Below is a small trained network, with its code and all its weights. Each question gives an input and a target symbol and asks what happens when units are switched off, that is, made to give their printed mean instead of their output.

import numpy as np


def w(rows, s, z=0):
    codes = np.array(rows[::2]) - 128.0
    scale = np.full(codes.shape[1], s)
    scale[-1] = z or s
    return codes * scale


def f(y):
    return y / 2 * (1 + np.tanh(0.7978845608 * (y + 0.044715 * y**3)))


def softmax(a):
    e = np.exp(a - a.max(-1, keepdims=True))
    return e / e.sum(-1, keepdims=True)


def log_softmax(a):
    a = a - a.max(-1, keepdims=True)
    return a - np.log(np.exp(a).sum(-1, keepdims=True))


def net(x, mask):
    ids = ['αεητψω'.index(c) for c in x.split()]
    T = len(ids)
    res = E[ids] + P[:T]
    q, k, v = (res @ M[0].T for M in (Q, K, V))
    z = softmax(np.where(np.tri(T) > 0, q @ k.T / 2**0.5, -1e9)) @ v
    res = res + np.where(mask[0], z, O[0][:, -1]) @ O[0][:, :-1]
    y = f(res @ A[0][:, :-1].T + A[0][:, -1])
    res = res + np.where(mask[1:9], y, B[0][:, -1]) @ B[0][:, :-1]
    return log_softmax(res[-1] @ U[:, :-1].T + U[:, -1])


Q, K, V, O, A, B = {}, {}, {}, {}, {}, {}
E = w([
[183,103,196,176,52,188,161,159],'α',
[89,96,138,190,139,151,1,198],'ε',
[67,73,118,138,188,102,28,122],'η',
[120,79,154,104,175,91,138,70],'τ',
[161,84,174,119,96,140,197,87],'ψ',
[134,88,160,163,102,159,109,146],'ω',
],0.0092)
P = w([
[113,60,165,115,91,74,146,176],'0',
[160,44,145,96,139,247,49,68],'1',
[94,190,127,198,175,138,81,59],'2',
[173,48,142,90,136,220,58,67],'3',
[148,141,95,243,133,65,132,57],'4',
[42,184,255,88,153,152,119,160],'5',
[133,75,102,200,90,38,149,117],'6',
[126,86,203,99,179,206,88,151],'7',
[111,138,99,229,113,79,113,81],'8',
[187,41,144,121,158,192,59,66],'9',
[129,125,110,229,101,65,144,95],'10',
],0.0098)
Q[0] = w([
[161,101,63,253,80,57,119,47],'H0',
[40,217,131,99,99,77,169,178],'H0',
],0.012)
K[0] = w([
[97,25,174,17,82,76,143,246],'H0',
[98,202,198,43,169,251,95,99],'H0',
],0.012)
V[0] = w([
[29,127,83,118,255,91,20,82],'H0',
[90,137,122,213,114,145,36,243],'H0',
],0.007)
O[0] = w([
[200,29,25,112,118,197,63,41,176],'H0',
[121,52,67,212,254,197,231,204,254],'H0',
],0.0082,0.00073)
A[0] = w([
[178,86,106,84,130,164,95,130,161],'N0',
[114,170,122,131,55,66,103,88,135],'N1',
[91,251,144,117,77,28,143,161,42],'N2',
[138,150,181,87,50,106,54,55,179],'N3',
[175,110,2,93,176,240,150,136,36],'N4',
[103,214,196,65,135,137,122,143,136],'N5',
[221,109,91,12,83,189,35,78,69],'N6',
[106,212,94,140,155,74,191,222,3],'N7',
],0.0077,0.0065)
B[0] = w([
[85,120,141,130,89,147,145,75,212],'N0',
[157,158,142,139,146,102,136,176,173],'N1',
[179,108,68,58,189,234,113,127,168],'N2',
[180,153,117,82,97,110,64,127,253],'N3',
[133,110,99,177,76,48,95,132,216],'N4',
[116,102,59,176,94,80,145,126,172],'N5',
[141,182,104,140,186,101,193,255,211],'N6',
[121,87,182,126,118,170,73,38,138],'N7',
],0.0099,0.0067)
U = w([
[116,85,205,101,176,254,112,60,174],'α',
[155,135,42,182,174,66,175,219,1],'ε',
[107,64,66,118,68,170,95,34,68],'η',
[119,148,206,132,29,42,60,65,149],'τ',
[221,162,50,55,190,180,118,197,152],'ψ',
[29,196,192,178,142,43,200,190,223],'ω',
],0.0057,0.0026)

Each question gives the input, a string of symbols that net reads in full, and the target symbol t.
The units are the heads (2 rows each of Q, K, V and O) and the neurons (one row each of A and B). Each row of codes is followed by its name. A weight is (code - 128) times the scale printed after its matrix; where a second scale follows, it is the last column's (O, A, B and U).
mask holds one flag per unit, heads first, then neurons. A switched-off unit (its flag False) gives its mean, the last column of its rows in O or B, instead of its output. The means were averaged over made-up inputs and are rounded, as every weight is.
A unit's drop is (log p(t) with every unit on - log p(t) with that unit switched off) / (log p(t) with every unit on - log p(t) with every unit switched off).
The circuit of an input: a set's keep is (log p(t) with only the set's units on - log p(t) with every unit switched off) / (log p(t) with every unit on - log p(t) with every unit switched off). Starting from all 9 units, units are removed one at a time, each time the one whose removal leaves the highest keep (on an exact tie, the one counted first), for as long as the keep stays at least 0.8.
units of the circuit, in order: the units of the circuit, biggest drop first
most important unit: the unit with the biggest drop
k most important neurons: the k neurons with the biggest drops, biggest first
drop when u is switched off: that unit's drop, to one decimal
input ψ ψ ω τ η η, target α: units of the circuit, in order -> (H0 N6 N4)
input ε η τ τ α η, target ψ: units of the circuit, in order -> (H0 N6)
input η η ω ω, target ε: units of the circuit, in order -> (N6 H0 N4)
input ψ τ α, target ψ: units of the circuit, in order -> (N2 H0)
input τ ε η τ τ τ, target ε: units of the circuit, in order -> (N6 H0 N4)
input η τ τ α η, target η: units of the circuit, in order -> (H0 N6)
input τ η α α ψ, target τ: units of the circuit, in order -> (H0 N6)
input τ τ τ η ψ ε, target ψ: 2 most important neurons -> (N6 N3)
input α τ τ, target α: most important unit -> N2
input η τ τ τ ε η ε η, target η: 4 most important neurons -> (N4 N0 N6 N1)
input ω ψ α τ τ τ ψ α ω τ η, target ω: 2 most important neurons -> (N3 N2)
input α η ψ ψ α α α α ψ ψ η, target α: units of the circuit, in order -> (N2 N7 H0)
input τ ψ η τ, target ψ: 3 most important neurons -> (N6 N3 N4)
input ψ ε τ τ ε ε ψ α ω, target ψ: most important unit -> N2
input η ψ τ α α ψ ψ τ ω, target η: 2 most important neurons -> (N6 N1)
input τ τ α α ω τ η ε, target α: 2 most important neurons -> (N6 N4)
input τ ε α τ α, target τ: 3 most important neurons -> (N6 N2 N3)
input ψ τ τ α α α, target ψ: 3 most important neurons -> (N6 N3 N4)
input α α ψ, target α: 4 most important neurons -> (N2 N7 N6 N4)
input ε τ α ε ψ, target ε: most important unit -> H0
input α α τ η τ ω τ ε α ψ ε, target α: 2 most important neurons -> (N7 N2)
input ω τ ω τ τ τ η τ α α, target ε: drop when N0 is switched off -> -0.1
input τ η ψ τ η τ τ η, target ε: drop when N3 is switched off -> 0.1
input α α τ α η τ ω ε τ ψ ψ, target α: drop when N1 is switched off -> 0.0
input ψ η τ η, target τ: drop when N2 is switched off -> 0.0
input τ τ ψ α ε, target τ: 2 most important neurons -> (N6 N2)
input ψ ψ η α η ψ, target ε: most important unit -> N6
input ψ ω α ψ, target τ: 2 most important neurons -> (N6 N3)
